Here is a tiny trained network, its code and every weight. The questions are about switching its units off for an input and a class, where a switched-off unit gives its printed mean instead of its output.

import numpy as np


def w(rows, s, z=0):
    codes = np.array(rows[::2]) - 128.0
    scale = np.full(codes.shape[1], s)
    scale[-1] = z or s
    return codes * scale


def f(y):
    return np.maximum(y, 0)


def log_softmax(a):
    a = a - a.max(-1, keepdims=True)
    return a - np.log(np.exp(a).sum(-1, keepdims=True))


def net(x, mask):
    res = np.array(x, float).reshape(1, 3) / 4 @ E
    y = f(res @ A[0][:, :-1].T + A[0][:, -1])
    res = res + np.where(mask, y, B[0][:, -1]) @ B[0][:, :-1]
    return log_softmax(res[-1] @ U[:, :-1].T + U[:, -1])


A, B = {}, {}
E = w([
[151,33,55,128,11,145,131,169,199,186,99],'x0',
[184,22,155,9,130,160,145,206,80,79,198],'x1',
[160,190,187,135,158,182,100,159,177,147,235],'x2',
],0.012)
A[0] = w([
[88,150,189,204,170,82,139,83,136,190,85,162],'n1',
[24,160,78,171,123,92,90,69,121,153,74,254],'n2',
[93,167,96,203,203,76,97,83,111,119,65,182],'n3',
[151,125,184,151,139,171,156,206,196,134,188,241],'n4',
[125,178,190,94,163,190,68,108,99,131,201,184],'n5',
[195,41,194,57,137,133,138,171,146,122,208,213],'n6',
[90,161,132,166,217,122,91,70,101,71,91,104],'n7',
[201,66,97,103,34,197,201,197,136,174,166,210],'n8',
[152,99,67,158,20,94,140,174,163,194,95,205],'n9',
[171,99,136,79,115,150,135,231,124,95,180,187],'n10',
[116,159,171,86,154,114,127,82,88,12,129,209],'n11',
],0.011,0.0049)
B[0] = w([
[56,126,160,97,95,81,153,140,202,219,107,203],'n1',
[36,64,206,112,30,44,153,132,173,171,65,225],'n2',
[24,52,165,93,84,85,209,154,186,209,109,214],'n3',
[96,176,124,45,186,244,89,121,155,104,93,211],'n4',
[133,229,166,134,205,108,102,168,91,125,134,216],'n5',
[231,98,151,146,198,161,95,117,32,111,242,252],'n6',
[66,37,168,114,157,50,140,213,93,254,206,193],'n7',
[149,55,74,73,140,241,57,45,136,155,164,244],'n8',
[95,129,66,183,62,209,35,50,174,46,35,235],'n9',
[211,123,53,141,174,172,38,125,56,96,175,227],'n10',
[190,150,227,186,140,91,239,175,62,114,91,205],'n11',
],0.0091,0.022)
U = w([
[64,84,164,119,131,54,250,135,137,169,134,94],'0',
[73,195,168,109,219,155,132,161,198,152,152,130],'1',
[180,57,61,104,177,207,76,155,127,140,199,3],'2',
[91,86,75,194,34,161,117,98,198,130,62,238],'3',
[214,155,168,142,210,135,221,177,59,67,167,216],'4',
],0.011,0.0039)

Each question gives the input, the list of numbers given to net, and the class t.
The units are the neurons (one row each of A and B). Each row of codes is followed by its name. A weight is (code - 128) times the scale printed after its matrix; where a second scale follows, it is the last column's (A, B and U).
mask holds one flag per neuron, in row order. A switched-off neuron (its flag False) gives its mean, the last column of its row in B, instead of its output. The means were averaged over made-up inputs and are rounded, as every weight is.
A unit's drop is (log p(t) with every unit on - log p(t) with that unit switched off) / (log p(t) with every unit on - log p(t) with every unit switched off).
The circuit of an input: a set's keep is (log p(t) with only the set's units on - log p(t) with every unit switched off) / (log p(t) with every unit on - log p(t) with every unit switched off). Starting from all 11 units, units are removed one at a time, each time the one whose removal leaves the highest keep (on an exact tie, the one counted first), for as long as the keep stays at least 0.8.
circuit, biggest first: the units of the circuit, biggest drop first
unit that matters most: the unit with the biggest drop
top k neurons: the k neurons with the biggest drops, biggest first
drop when u is switched off: that unit's drop, to one decimal
input [-3,7,3], class 4: unit that matters most -> n11
input [-1,2,4], class 4: circuit, biggest first -> n9, n8
input [6,-1,1], class 3: top 2 neurons -> n9, n6
input [2,-6,6], class 3: top 3 neurons -> n11, n6, n7
input [1,3,-7], class 3: top 2 neurons -> n6, n10
input [1,-5,-5], class 0: top 2 neurons -> n3, n8
input [4,-3,6], class 3: top 2 neurons -> n6, n10
input [7,-3,6], class 3: top 2 neurons -> n9, n6
input [-6,-5,8], class 0: top 2 neurons -> n7, n3
input [-2,6,1], class 4: drop when n9 is switched off -> 0.5
input [3,3,-7], class 3: drop when n5 is switched off -> 0.4
input [-6,-5,-2], class 0: drop when n2 is switched off -> 0.0
